Below is a small trained network, with its code and all its weights. Each question gives an input and a target symbol and asks what happens when units are switched off, that is, made to give their printed mean instead of their output.

import numpy as np


def w(rows, s, z=0):
    codes = np.array(rows[::2]) - 128.0
    scale = np.full(codes.shape[1], s)
    scale[-1] = z or s
    return codes * scale


def norm(h):
    return h / np.sqrt((h * h).mean(-1, keepdims=True) + 1e-5)


def f(y):
    return y / 2 * (1 + np.tanh(0.7978845608 * (y + 0.044715 * y**3)))


def softmax(a):
    e = np.exp(a - a.max(-1, keepdims=True))
    return e / e.sum(-1, keepdims=True)


def log_softmax(a):
    a = a - a.max(-1, keepdims=True)
    return a - np.log(np.exp(a).sum(-1, keepdims=True))


def net(x, mask):
    ids = ['βγδεηλσω'.index(c) for c in x.split()]
    T = len(ids)
    res = E[ids] + P[:T]
    r = norm(res)
    for j in range(3):
        rows = slice(2 * j, 2 * j + 2)
        q, k, v = (r @ M[0][rows].T for M in (Q, K, V))
        z = softmax(np.where(np.tri(T) > 0, q @ k.T / 2**0.5, -1e9)) @ v
        o = O[0][rows]
        res = res + np.where(mask[j], z, o[:, -1]) @ o[:, :-1]
    y = f(norm(res) @ A[0][:, :-1].T + A[0][:, -1])
    res = res + np.where(mask[3:7], y, B[0][:, -1]) @ B[0][:, :-1]
    return log_softmax(norm(res)[-1] @ U[:, :-1].T + U[:, -1])


Q, K, V, O, A, B = {}, {}, {}, {}, {}, {}
E = w([
[192,93,140,39,110,189,115],'β',
[143,111,134,188,55,143,92],'γ',
[110,20,107,182,173,182,178],'δ',
[71,143,135,113,99,145,160],'ε',
[121,95,108,155,155,195,9],'η',
[100,147,155,56,86,251,201],'λ',
[112,44,207,116,107,120,93],'σ',
[116,41,54,98,81,119,125],'ω',
],0.017)
P = w([
[204,254,88,191,210,75,175],'0',
[52,158,80,111,122,136,99],'1',
[36,135,83,102,120,165,103],'2',
[30,135,94,98,106,157,121],'3',
[30,152,113,107,96,171,157],'4',
[20,134,106,119,81,174,139],'5',
[44,126,123,145,76,171,168],'6',
[18,107,125,144,51,168,151],'7',
[24,129,135,149,72,160,137],'8',
[28,118,136,158,70,163,161],'9',
],0.0068)
Q[0] = w([
[218,153,111,88,229,5,107],'H0',
[200,128,97,110,226,2,166],'H0',
[173,148,108,174,215,29,149],'H1',
[154,228,89,50,177,69,140],'H1',
[18,205,99,60,127,125,141],'H2',
[74,68,152,221,72,78,90],'H2',
],0.0086)
K[0] = w([
[47,71,193,70,78,132,19],'H0',
[61,39,178,78,76,144,101],'H0',
[56,131,127,97,82,246,119],'H1',
[47,68,74,101,68,202,100],'H1',
[112,100,156,96,51,160,162],'H2',
[152,104,123,255,94,120,86],'H2',
],0.0087)
V[0] = w([
[166,235,108,156,226,1,132],'H0',
[89,220,164,97,212,166,78],'H0',
[193,148,106,7,50,140,149],'H1',
[42,42,105,113,85,174,202],'H1',
[107,245,178,30,110,61,210],'H2',
[220,153,196,93,169,81,162],'H2',
],0.007)
O[0] = w([
[95,125,225,151,90,38,253,201],'H0',
[162,156,215,41,46,118,104,157],'H0',
[86,92,181,122,98,222,167,114],'H1',
[220,1,167,121,123,83,163,111],'H1',
[109,59,116,207,87,123,49,94],'H2',
[61,65,159,90,88,170,120,2],'H2',
],0.0086,0.0089)
A[0] = w([
[112,139,159,148,197,165,51,193],'N0',
[163,120,254,137,98,82,184,6],'N1',
[246,24,179,16,82,194,68,162],'N2',
[26,184,31,58,145,145,173,142],'N3',
],0.0062,0.0019)
B[0] = w([
[147,117,215,134,227,99,49,130],'N0',
[74,105,150,114,254,160,84,254],'N1',
[192,130,157,253,102,102,124,189],'N2',
[152,72,148,198,74,101,109,238],'N3',
],0.01,0.0041)
U = w([
[206,97,180,134,87,117,91,63],'β',
[172,254,108,88,103,109,150,100],'γ',
[111,95,72,145,208,161,183,26],'δ',
[66,157,122,212,113,71,93,113],'ε',
[115,155,106,94,197,142,51,253],'η',
[86,150,122,96,94,233,128,69],'λ',
[115,98,214,66,158,69,136,212],'σ',
[172,93,61,59,120,37,140,201],'ω',
],0.0074,0.0024)

Each question gives the input, a string of symbols that net reads in full, and the target symbol t.
The units are the heads (2 rows each of Q, K, V and O) and the neurons (one row each of A and B). Each row of codes is followed by its name. A weight is (code - 128) times the scale printed after its matrix; where a second scale follows, it is the last column's (O, A, B and U).
mask holds one flag per unit, heads first, then neurons. A switched-off unit (its flag False) gives its mean, the last column of its rows in O or B, instead of its output. The means were averaged over made-up inputs and are rounded, as every weight is.
A unit's drop is (log p(t) with every unit on - log p(t) with that unit switched off) / (log p(t) with every unit on - log p(t) with every unit switched off).
The circuit of an input: a set's keep is (log p(t) with only the set's units on - log p(t) with every unit switched off) / (log p(t) with every unit on - log p(t) with every unit switched off). Starting from all 7 units, units are removed one at a time, each time the one whose removal leaves the highest keep (on an exact tie, the one counted first), for as long as the keep stays at least 0.8.
units of the circuit, in order: the units of the circuit, biggest drop first
k most important neurons: the k neurons with the biggest drops, biggest first
which heads matter: for each layer, one digit per head in row order, 1 if its drop is at least 0.15 and else 0, layers parted by /
drop of u: that unit's drop, to one decimal
input δ γ ω ε ω ε, target ω: 2 most important neurons : (N1; N2)
input λ δ γ β ε λ ω ε, target β: units of the circuit, in order : (H0; H1)
input γ λ δ ε ω, target ε: units of the circuit, in order : (H1; N3)
input η γ ε γ η δ ε ε η ε, target γ: units of the circuit, in order : (H1; H0)
input σ γ λ ε ε ε σ, target η: which heads matter : 110
input ε ω ε, target σ: 2 most important neurons : (N1; N2)
input ε γ ω ε ω, target σ: units of the circuit, in order : (H0)
input λ η ε ε ε γ η η λ, target β: units of the circuit, in order : (H0; N2; H1)
input ε λ λ η λ ε ε ε λ ω, target σ: units of the circuit, in order : (H0; N1)
input ε σ λ, target σ: units of the circuit, in order : (H0; H1)
input γ σ β ε ω β, target ε: units of the circuit, in order : (N3; H0; H1)
input λ ε λ, target β: units of the circuit, in order : (N2; H0; H1)
input β ε ε σ β η, target λ: which heads matter : 010
input ε λ ε ε η ε η γ γ, target σ: units of the circuit, in order : (H0; N1)
input σ ε ε η ε γ γ ε λ, target η: most important neuron : (N0)
input σ δ δ γ σ λ ε ω γ γ, target η: 2 most important neurons : (N0; N2)
input λ γ λ λ γ ε ε, target β: units of the circuit, in order : (H0; H1; N2)
input ω λ γ, target δ: drop of H1 : 0.2
input ε ε δ, target σ: drop of H0 : 1.0
input ε σ δ η ω ε, target σ: drop of H0 : 0.6
input η ε η γ ε η, target γ: drop of H2 : 0.4
input γ η η η ε γ σ σ, target ε: units of the circuit, in order : (H1)
